Here is a tiny trained network, its code and every weight. The questions are about switching its units off for an input and a class, where a switched-off unit gives its printed mean instead of its output.

import numpy as np


def w(rows, s, z=0):
    codes = np.array(rows[::2]) - 128.0
    scale = np.full(codes.shape[1], s)
    scale[-1] = z or s
    return codes * scale


def f(y):
    return np.maximum(y, 0)


def log_softmax(a):
    a = a - a.max(-1, keepdims=True)
    return a - np.log(np.exp(a).sum(-1, keepdims=True))


def net(x, mask):
    res = np.array(x, float).reshape(1, 7) / 4 @ E
    y = f(res @ A[0][:, :-1].T + A[0][:, -1])
    res = res + np.where(mask, y, B[0][:, -1]) @ B[0][:, :-1]
    return log_softmax(res[-1] @ U[:, :-1].T + U[:, -1])


A, B = {}, {}
E = w([
[15,138,49,180,146,71,180,172,173,156,147,67],'x0',
[156,57,114,106,86,3,135,61,131,25,181,95],'x1',
[199,154,157,156,98,72,171,198,151,206,230,176],'x2',
[59,217,175,98,109,79,128,130,126,77,104,202],'x3',
[85,78,239,214,103,149,90,178,129,84,160,94],'x4',
[169,208,152,76,126,141,169,183,114,80,124,14],'x5',
[127,129,127,129,130,126,128,125,127,127,129,127],'x6',
],0.0059)
A[0] = w([
[166,84,116,104,120,31,115,97,129,74,135,117,27],'n1',
[96,133,108,137,121,140,148,139,142,125,139,110,70],'n2',
[125,109,168,149,126,135,124,141,143,105,131,127,79],'n3',
[167,177,148,99,139,133,129,140,119,111,126,63,56],'n4',
[57,111,94,101,142,189,100,62,112,64,50,95,33],'n5',
[142,180,139,112,139,136,149,144,133,109,120,71,63],'n6',
[154,123,145,122,133,139,120,116,121,117,114,141,57],'n7',
[160,149,128,137,108,97,161,158,128,175,159,150,42],'n8',
[200,162,160,149,119,48,146,177,125,204,203,176,24],'n9',
[105,108,105,140,109,111,130,125,142,148,123,145,83],'n10',
[150,89,116,122,119,63,125,102,135,82,145,119,12],'n11',
[115,111,175,141,125,132,117,158,134,124,147,126,93],'n12',
[250,111,198,74,128,189,99,83,118,92,106,206,2],'n13',
[88,119,100,127,137,168,115,89,110,102,94,115,7],'n14',
[166,155,65,64,141,111,151,103,131,153,120,156,68],'n15',
[129,126,130,132,142,142,129,143,135,140,116,131,73],'n16',
[107,167,131,123,129,219,123,158,119,204,101,151,33],'n17',
[149,111,118,139,131,145,137,126,140,123,125,121,78],'n18',
[106,91,193,165,114,141,129,151,128,113,127,124,66],'n19',
[147,143,91,104,126,118,142,114,128,147,109,145,61],'n20',
[108,163,143,111,114,115,135,152,125,98,114,135,84],'n21',
[116,150,128,145,137,165,119,146,126,158,114,130,54],'n22',
[142,162,138,104,133,137,143,142,141,119,134,94,36],'n23',
[6,143,37,164,151,58,153,158,144,169,145,63,8],'n24',
[183,191,125,105,124,134,147,171,119,100,129,42,55],'n25',
[96,81,103,157,124,123,105,101,134,169,124,216,42],'n26',
[111,168,127,134,149,193,128,149,132,180,93,169,34],'n27',
[113,141,130,128,137,142,118,135,123,151,125,134,63],'n28',
[114,106,175,156,121,136,125,145,128,115,142,132,89],'n29',
[140,133,129,129,111,122,142,142,136,140,148,141,17],'n30',
[102,46,118,162,151,121,112,84,126,159,130,237,48],'n31',
[148,146,67,85,132,109,136,112,132,160,92,149,60],'n32',
[188,132,153,123,125,149,104,93,115,110,120,157,6],'n33',
[161,81,106,122,147,159,110,127,123,159,131,78,61],'n34',
[159,168,55,83,136,129,141,100,129,152,118,158,52],'n35',
[74,221,166,102,138,87,120,116,129,77,124,201,69],'n36',
[118,147,123,137,128,162,116,147,136,148,114,133,52],'n37',
[111,163,142,121,111,113,133,129,133,115,130,153,75],'n38',
[89,90,211,154,131,148,115,154,130,114,150,102,75],'n39',
[138,86,114,118,121,58,129,96,112,81,154,114,14],'n40',
[119,140,124,122,122,170,124,155,126,155,121,138,53],'n41',
[92,187,147,103,121,87,120,130,114,105,118,183,79],'n42',
[205,53,69,140,129,176,130,127,125,169,152,57,73],'n43',
],0.012,0.0044)
B[0] = w([
[127,212,134,135,161,152,167,56,140,84,143,142,214],'n1',
[141,133,127,117,120,123,128,146,110,159,129,143,147],'n2',
[130,125,121,169,118,131,112,133,118,110,137,125,156],'n3',
[112,115,118,51,78,124,124,128,110,98,127,127,180],'n4',
[141,91,130,99,216,135,94,220,236,111,141,132,211],'n5',
[129,118,127,53,84,120,118,113,120,109,131,146,172],'n6',
[127,148,132,132,133,125,128,141,120,156,132,129,145],'n7',
[121,122,130,118,182,141,106,173,180,115,122,128,186],'n8',
[129,98,129,88,227,145,107,197,231,116,117,122,254],'n9',
[128,144,130,99,98,119,119,140,123,124,130,122,154],'n10',
[130,184,131,133,156,144,168,76,132,104,155,139,185],'n11',
[132,125,128,163,133,124,90,126,111,94,131,124,168],'n12',
[114,198,116,123,115,115,148,226,76,246,151,123,253],'n13',
[133,125,139,115,175,139,116,174,187,123,129,109,159],'n14',
[124,104,129,211,106,131,77,148,85,78,150,113,202],'n15',
[124,143,120,127,140,132,136,111,126,121,116,135,139],'n16',
[131,211,134,130,166,126,160,50,144,89,159,133,219],'n17',
[112,121,124,136,128,122,134,119,131,140,110,141,138],'n18',
[130,113,139,189,115,114,98,139,99,93,153,127,179],'n19',
[130,120,135,168,118,129,96,137,106,96,134,125,160],'n20',
[124,81,127,128,107,120,136,107,139,148,114,140,162],'n21',
[135,160,142,128,145,123,151,88,132,114,141,128,164],'n22',
[122,121,125,75,101,115,130,121,127,115,146,121,151],'n23',
[141,203,132,125,104,131,140,214,55,247,139,128,232],'n24',
[126,108,122,33,60,120,102,106,103,82,115,123,201],'n25',
[129,92,127,32,60,117,115,116,111,99,121,127,200],'n26',
[135,181,121,132,150,141,180,66,128,94,155,145,202],'n27',
[125,138,129,130,138,112,151,107,129,119,140,126,144],'n28',
[131,122,131,171,118,145,104,136,103,92,126,117,169],'n29',
[126,131,139,122,143,129,120,151,155,129,146,140,139],'n30',
[127,103,118,3,51,120,120,114,106,91,102,102,219],'n31',
[111,114,147,199,111,123,80,141,96,74,134,139,184],'n32',
[140,167,133,130,118,128,146,169,111,181,130,117,169],'n33',
[132,73,121,161,119,127,152,75,143,165,105,136,172],'n34',
[126,103,135,210,109,132,86,148,88,70,145,123,195],'n35',
[137,50,118,174,123,118,159,48,147,205,80,114,225],'n36',
[128,156,133,132,135,119,158,104,138,111,135,127,155],'n37',
[129,98,127,145,130,133,136,101,135,143,104,127,157],'n38',
[133,119,100,203,114,134,87,144,84,84,136,137,193],'n39',
[127,193,123,131,163,142,162,71,132,99,154,141,191],'n40',
[112,159,123,129,141,122,152,107,140,102,138,132,159],'n41',
[128,71,135,164,124,132,158,86,137,173,83,138,195],'n42',
[116,44,142,186,131,110,165,50,155,205,58,138,216],'n43',
],0.023,0.0093)
U = w([
[134,222,124,131,159,171,184,37,130,72,166,152,4],'0',
[131,182,119,129,89,130,130,215,54,243,134,116,77],'1',
[140,73,135,97,208,169,72,201,234,104,111,105,113],'2',
[111,77,103,8,9,120,88,103,94,72,95,107,112],'3',
[120,86,127,255,87,150,30,137,56,50,142,111,191],'4',
[117,20,124,187,113,120,167,41,145,204,24,134,188],'5',
],0.0046,0.00016)

Each question gives the input, the list of numbers given to net, and the class t.
The units are the neurons (one row each of A and B). Each row of codes is followed by its name. A weight is (code - 128) times the scale printed after its matrix; where a second scale follows, it is the last column's (A, B and U).
mask holds one flag per neuron, in row order. A switched-off neuron (its flag False) gives its mean, the last column of its row in B, instead of its output. The means were averaged over made-up inputs and are rounded, as every weight is.
A unit's drop is (log p(t) with every unit on - log p(t) with that unit switched off) / (log p(t) with every unit on - log p(t) with every unit switched off).
The circuit of an input: a set's keep is (log p(t) with only the set's units on - log p(t) with every unit switched off) / (log p(t) with every unit on - log p(t) with every unit switched off). Starting from the 12 units with the biggest drops (on a tie, the unit counted first), units are removed one at a time, each time the one whose removal leaves the highest keep (on an exact tie, the one counted first), for as long as the keep stays at least 0.8.
units of the circuit, in order: the units of the circuit, biggest drop first
most important unit: the unit with the biggest drop
top k neurons: the k neurons with the biggest drops, biggest first
drop when u is switched off: that unit's drop, to one decimal
input [-4,6,-1,-5,2,-1,-3], class 0: top 4 neurons	n1, n36, n40, n11
input [0,-4,8,-8,7,1,4], class 2: top 2 neurons	n9, n36
input [-5,-5,4,-8,8,8,2], class 3: top 2 neurons	n25, n4
input [6,6,6,-1,-8,-3,-7], class 4: top 2 neurons	n15, n35
input [-4,7,4,-1,-8,-5,-1], class 4: most important unit	n15
input [7,-7,-4,-3,-8,-1,5], class 4: top 3 neurons	n35, n32, n15
input [-1,0,-6,-5,-5,6,5], class 2: top 3 neurons	n5, n31, n14
input [7,5,-6,-4,7,-5,4], class 1: top 2 neurons	n24, n9
input [-4,1,0,-8,2,8,-7], class 3: top 3 neurons	n25, n4, n36
input [-5,1,1,1,-6,-1,-8], class 4: top 2 neurons	n15, n24
input [3,-2,-1,0,5,2,4], class 4: top 2 neurons	n13, n39
input [-1,4,-8,6,8,-6,-6], class 2: top 2 neurons	n5, n14
input [-7,-4,3,-5,7,4,-4], class 1: top 3 neurons	n13, n15, n35
input [-3,7,-7,8,-5,5,-6], class 5: units of the circuit, in order	n36
input [5,7,-8,6,5,8,7], class 2: top 2 neurons	n5, n31
input [-6,4,-5,-6,-3,1,1], class 1: top 2 neurons	n13, n36
input [1,-1,-8,-8,-5,-1,-5], class 2: top 3 neurons	n5, n14, n36
input [-5,1,3,-2,-4,5,-7], class 1: drop when n6 is switched off	-0.1
input [-5,-3,1,8,-3,-6,4], class 5: drop when n11 is switched off	0.0
input [-1,-8,6,-7,0,-7,3], class 0: drop when n17 is switched off	1.6
input [-2,-5,-4,-3,0,2,-2], class 0: most important unit	n9
input [2,-6,8,6,-7,-4,-5], class 2: drop when n9 is switched off	3.1
